Below is a small trained network, with its code and all its weights. Each question gives an input and a class and asks what happens when units are switched off, that is, made to give their printed mean instead of their output.

import numpy as np


def w(rows, s, z=0):
    codes = np.array(rows[::2]) - 128.0
    scale = np.full(codes.shape[1], s)
    scale[-1] = z or s
    return codes * scale


def f(y):
    return y / 2 * (1 + np.tanh(0.7978845608 * (y + 0.044715 * y**3)))


def log_softmax(a):
    a = a - a.max(-1, keepdims=True)
    return a - np.log(np.exp(a).sum(-1, keepdims=True))


def net(x, mask):
    res = np.array(x, float).reshape(1, 2) / 4 @ E
    y = f(res @ A[0][:, :-1].T + A[0][:, -1])
    res = res + np.where(mask, y, B[0][:, -1]) @ B[0][:, :-1]
    return log_softmax(res[-1] @ U[:, :-1].T + U[:, -1])


A, B = {}, {}
E = w([
[102,34,75,2,118,146,39,139,110,67,232],'x0',
[207,185,45,67,24,6,29,2,80,115,15],'x1',
],0.008)
A[0] = w([
[167,144,204,187,132,96,151,107,163,208,80,45],'neuron 1',
[95,255,144,137,136,174,180,130,105,220,68,38],'neuron 2',
[173,122,63,186,92,135,94,144,95,91,54,120],'neuron 3',
[148,146,105,108,91,96,86,134,55,139,43,133],'neuron 4',
[111,180,87,197,144,118,162,147,144,137,62,42],'neuron 5',
[67,86,178,173,183,143,159,183,192,165,172,105],'neuron 6',
[55,75,188,172,179,146,143,244,158,208,154,86],'neuron 7',
[69,56,77,85,92,96,107,168,92,63,195,218],'neuron 8',
[167,221,207,166,151,96,138,119,116,172,133,7],'neuron 9',
[158,138,107,149,45,89,54,83,103,211,106,154],'neuron 10',
[137,153,197,180,100,81,192,82,161,158,121,39],'neuron 11',
[118,65,127,33,137,162,68,88,130,118,191,205],'neuron 12',
],0.0062,0.0012)
B[0] = w([
[220,99,209,149,146,156,79,184,202,90,76,210],'neuron 1',
[183,115,149,185,110,105,51,134,180,112,102,213],'neuron 2',
[81,117,106,89,70,107,192,121,101,119,150,174],'neuron 3',
[54,165,116,82,154,78,164,3,107,172,200,204],'neuron 4',
[114,65,186,113,166,178,21,69,94,172,53,188],'neuron 5',
[91,154,55,78,79,109,173,27,106,132,185,239],'neuron 6',
[103,185,47,59,46,141,219,101,60,205,175,255],'neuron 7',
[192,91,188,230,124,184,109,210,169,79,65,216],'neuron 8',
[190,131,167,117,169,131,82,165,196,105,47,187],'neuron 9',
[183,211,80,58,48,102,135,136,103,199,166,214],'neuron 10',
[183,93,146,139,167,144,71,162,166,79,69,191],'neuron 11',
[167,93,139,213,132,160,89,159,189,78,38,216],'neuron 12',
],0.0055,0.008)
U = w([
[106,232,15,91,67,63,213,87,119,212,184,252],'0',
[170,86,190,182,143,145,46,195,253,66,79,4],'1',
],0.0054,0.00027)

Each question gives the input, the list of numbers given to net, and the class t.
The units are the neurons (one row each of A and B). Each row of codes is followed by its name. A weight is (code - 128) times the scale printed after its matrix; where a second scale follows, it is the last column's (A, B and U).
mask holds one flag per neuron, in row order. A switched-off neuron (its flag False) gives its mean, the last column of its row in B, instead of its output. The means were averaged over made-up inputs and are rounded, as every weight is.
A unit's drop is (log p(t) with every unit on - log p(t) with that unit switched off) / (log p(t) with every unit on - log p(t) with every unit switched off).
The circuit of an input: a set's keep is (log p(t) with only the set's units on - log p(t) with every unit switched off) / (log p(t) with every unit on - log p(t) with every unit switched off). Starting from all 12 units, units are removed one at a time, each time the one whose removal leaves the highest keep (on an exact tie, the one counted first), for as long as the keep stays at least 0.8.
units of the circuit, in order: the units of the circuit, biggest drop first
k most important neurons: the k neurons with the biggest drops, biggest first
drop when u is switched off: that unit's drop, to one decimal
input [-3,-4], class 0: units of the circuit, in order : (neuron 7)
input [8,4], class 1: 2 most important neurons : (neuron 8; neuron 12)
input [7,4], class 1: 3 most important neurons : (neuron 8; neuron 12; neuron 7)
input [-4,3], class 1: 3 most important neurons : (neuron 7; neuron 6; neuron 1)
input [-3,-3], class 0: 4 most important neurons : (neuron 7; neuron 8; neuron 12; neuron 6)
input [-5,-5], class 0: 3 most important neurons : (neuron 7; neuron 6; neuron 8)
input [7,5], class 1: 3 most important neurons : (neuron 8; neuron 12; neuron 7)
input [6,-8], class 0: 2 most important neurons : (neuron 7; neuron 6)
input [6,5], class 1: 2 most important neurons : (neuron 8; neuron 12)
input [-6,5], class 1: drop when neuron 3 is switched off : -0.1
input [-8,7], class 1: drop when neuron 1 is switched off : 0.9
input [1,-3], class 0: drop when neuron 7 is switched off : 0.0
